Below are the code and all the weights of a small trained network. Each question names an input and a class and asks about switching units off, where a switched-off unit gives its printed mean instead of its output.

import numpy as np


def w(rows, s, z=0):
    codes = np.array(rows[::2]) - 128.0
    scale = np.full(codes.shape[1], s)
    scale[-1] = z or s
    return codes * scale


def norm(h):
    return h / np.sqrt((h * h).mean(-1, keepdims=True) + 1e-5)


def f(y):
    return np.maximum(y, 0)


def log_softmax(a):
    a = a - a.max(-1, keepdims=True)
    return a - np.log(np.exp(a).sum(-1, keepdims=True))


def net(x, mask):
    res = np.array(x, float).reshape(1, 5) / 4 @ E
    u = 0
    for l in range(4):
        y = f(norm(res) @ A[l][:, :-1].T + A[l][:, -1])
        res = res + np.where(mask[u : u + 9], y, B[l][:, -1]) @ B[l][:, :-1]
        u += 9
    return log_softmax(norm(res)[-1] @ U[:, :-1].T + U[:, -1])


A, B = {}, {}
E = w([
[145,90,185,90,185,160,137,149,160],'x0',
[202,161,139,138,45,167,184,40,177],'x1',
[82,201,133,133,81,187,118,147,73],'x2',
[101,108,17,236,181,201,94,160,159],'x3',
[172,130,109,94,97,116,67,132,2],'x4',
],0.0098)
A[0] = w([
[183,159,111,139,45,189,140,84,123,87],'0.n0',
[93,122,152,103,148,61,118,140,116,79],'0.n1',
[106,125,138,121,132,79,122,144,127,59],'0.n2',
[199,115,181,84,92,79,161,82,194,65],'0.n3',
[110,176,74,145,44,102,116,110,18,138],'0.n4',
[179,132,164,120,127,111,128,101,179,89],'0.n5',
[155,148,112,135,29,136,130,83,126,42],'0.n6',
[89,120,119,114,148,31,121,132,127,3],'0.n7',
[204,114,121,94,149,89,100,122,6,104],'0.n8',
],0.015,0.0049)
B[0] = w([
[141,220,105,157,183,90,156,149,155,217],'0.n0',
[90,152,116,123,145,75,157,126,80,182],'0.n1',
[75,104,127,127,172,124,169,98,130,152],'0.n2',
[148,86,159,97,58,131,142,116,237,252],'0.n3',
[124,130,161,144,37,157,98,171,63,238],'0.n4',
[122,93,88,82,104,114,152,97,175,190],'0.n5',
[161,155,75,166,133,38,171,106,72,195],'0.n6',
[122,140,86,132,167,83,163,182,127,168],'0.n7',
[168,3,134,123,115,183,174,150,110,241],'0.n8',
],0.017,0.012)
A[1] = w([
[120,130,34,177,173,188,106,139,183,14],'1.n0',
[55,114,158,140,115,147,99,165,119,87],'1.n1',
[95,103,169,78,196,98,71,152,124,61],'1.n2',
[186,62,158,62,158,137,72,122,41,115],'1.n3',
[131,183,198,6,70,142,138,86,107,80],'1.n4',
[199,83,137,95,101,144,148,125,123,96],'1.n5',
[123,66,146,105,92,149,98,143,81,80],'1.n6',
[125,133,213,58,122,170,122,201,88,252],'1.n7',
[111,137,92,93,112,128,85,105,123,133],'1.n8',
],0.017,0.002)
B[1] = w([
[157,114,78,161,191,190,35,141,184,214],'1.n0',
[138,74,136,116,113,155,185,155,136,183],'1.n1',
[152,155,57,159,120,88,185,144,115,167],'1.n2',
[159,79,129,148,130,252,140,150,114,225],'1.n3',
[60,146,194,122,137,103,22,63,190,200],'1.n4',
[122,92,112,96,71,126,114,203,176,255],'1.n5',
[152,58,94,113,145,167,119,131,97,232],'1.n6',
[99,135,120,107,119,233,216,37,61,229],'1.n7',
[167,85,165,113,165,106,111,120,77,129],'1.n8',
],0.016,0.01)
A[2] = w([
[110,142,216,68,136,147,104,54,105,93],'2.n0',
[129,115,157,107,185,68,148,180,93,64],'2.n1',
[115,147,156,128,115,105,72,151,101,6],'2.n2',
[122,253,149,140,95,102,95,140,34,11],'2.n3',
[149,187,109,167,109,122,106,64,109,85],'2.n4',
[132,214,202,56,156,159,117,164,140,83],'2.n5',
[178,118,157,90,73,94,137,92,103,41],'2.n6',
[66,180,160,136,137,212,104,74,118,209],'2.n7',
[75,68,133,156,86,116,71,161,45,80],'2.n8',
],0.018,0.0021)
B[2] = w([
[27,118,142,157,171,63,57,54,116,171],'2.n0',
[190,250,159,63,172,153,137,112,91,164],'2.n1',
[185,140,150,60,133,110,99,155,101,136],'2.n2',
[116,128,204,234,7,100,67,177,107,215],'2.n3',
[143,134,124,129,133,71,93,161,56,191],'2.n4',
[139,100,173,145,47,95,131,93,69,142],'2.n5',
[87,157,130,117,113,179,122,175,187,234],'2.n6',
[123,60,221,114,173,138,134,75,75,191],'2.n7',
[150,132,105,67,199,210,191,123,67,254],'2.n8',
],0.016,0.0069)
A[3] = w([
[244,66,160,134,119,82,153,76,216,79],'3.n0',
[171,182,33,160,50,120,112,25,116,76],'3.n1',
[195,110,75,199,69,132,128,37,124,4],'3.n2',
[219,128,202,39,74,177,115,112,240,33],'3.n3',
[96,163,154,33,202,65,116,175,99,54],'3.n4',
[99,102,116,108,186,145,127,96,184,22],'3.n5',
[116,152,91,195,204,38,252,197,162,115],'3.n6',
[149,69,37,62,87,91,45,147,86,102],'3.n7',
[150,147,82,108,92,128,121,41,205,1],'3.n8',
],0.012,0.0027)
B[3] = w([
[9,139,130,57,135,112,143,159,173,222],'3.n0',
[214,138,182,88,156,91,145,179,52,158],'3.n1',
[107,154,146,101,135,96,149,125,73,149],'3.n2',
[91,120,119,193,105,112,135,128,231,248],'3.n3',
[135,133,2,184,165,120,153,68,126,146],'3.n4',
[210,179,236,95,78,116,106,138,134,173],'3.n5',
[159,194,107,54,159,78,133,70,67,195],'3.n6',
[157,243,242,150,180,209,169,112,129,165],'3.n7',
[84,45,116,88,155,75,121,163,74,190],'3.n8',
],0.013,0.011)
U = w([
[52,121,171,142,122,103,91,34,110,2],'0',
[141,197,69,106,181,56,164,117,119,126],'1',
[156,141,96,200,192,176,26,156,198,91],'2',
[87,106,137,94,73,76,140,140,250,169],'3',
[161,198,155,221,59,78,64,165,75,75],'4',
[136,73,127,122,108,214,163,147,68,186],'5',
],0.014,0.0051)

Each question gives the input, the list of numbers given to net, and the class t.
The units are the neurons (one row each of A and B). Each row of codes is followed by its name. A weight is (code - 128) times the scale printed after its matrix; where a second scale follows, it is the last column's (A, B and U).
mask holds one flag per neuron, layer by layer. A switched-off neuron (its flag False) gives its mean, the last column of its row in B, instead of its output. The means were averaged over made-up inputs and are rounded, as every weight is.
A unit's drop is (log p(t) with every unit on - log p(t) with that unit switched off) / (log p(t) with every unit on - log p(t) with every unit switched off).
The circuit of an input: a set's keep is (log p(t) with only the set's units on - log p(t) with every unit switched off) / (log p(t) with every unit on - log p(t) with every unit switched off). Starting from the 12 units with the biggest drops (on a tie, the unit counted first), units are removed one at a time, each time the one whose removal leaves the highest keep (on an exact tie, the one counted first), for as long as the keep stays at least 0.8.
units of the circuit, in order: the units of the circuit, biggest drop first
unit that matters most: the unit with the biggest drop
top k neurons: the k neurons with the biggest drops, biggest first
top k neurons in layer l: the k neurons of layer l with the biggest drops, biggest first
input [-6,-3,1,8,-2], class 2: units of the circuit, in order	1.n0
input [-8,8,-4,0,4], class 4: units of the circuit, in order	0.n4; 0.n0
input [6,2,1,4,-7], class 2: units of the circuit, in order	1.n0; 0.n3; 0.n8
input [-2,-2,8,2,-8], class 2: top 4 neurons	0.n4; 1.n0; 0.n3; 0.n8
input [-2,-2,2,-4,-2], class 0: units of the circuit, in order	0.n8; 2.n0; 1.n4
input [4,8,-8,8,-1], class 3: units of the circuit, in order	3.n0; 1.n3
input [4,-2,5,-2,-6], class 0: top 2 neurons in layer 0	0.n8; 0.n7
input [2,6,-3,7,2], class 2: units of the circuit, in order	1.n0; 0.n4
input [-7,8,-1,6,-4], class 4: top 3 neurons in layer 0	0.n3; 0.n8; 0.n6
input [-1,-3,-5,2,-7], class 2: top 2 neurons in layer 0	0.n3; 0.n6
input [2,-3,6,-3,-8], class 0: top 2 neurons	0.n6; 0.n8
input [2,-5,3,-3,-1], class 1: top 3 neurons in layer 0	0.n4; 0.n1; 0.n7
input [-4,-1,3,0,-6], class 2: top 3 neurons	0.n4; 0.n3; 1.n0
input [-8,8,-7,2,4], class 4: unit that matters most	0.n6
input [5,0,0,3,0], class 2: top 2 neurons	0.n4; 1.n0
input [-8,5,0,5,8], class 4: top 2 neurons in layer 0	0.n0; 0.n6
input [4,1,3,-1,-5], class 3: top 2 neurons	0.n4; 1.n7
input [-5,6,-3,-2,6], class 3: top 3 neurons	0.n8; 0.n3; 0.n0
input [-1,4,8,4,-5], class 4: top 2 neurons	0.n8; 0.n3
input [-2,7,6,1,-8], class 1: unit that matters most	0.n4
input [-8,7,5,-8,5], class 4: top 2 neurons	0.n0; 0.n6
input [0,7,-4,7,-2], class 1: top 2 neurons in layer 0	0.n8; 0.n0
input [-3,4,-7,6,-2], class 2: top 2 neurons	1.n0; 0.n3
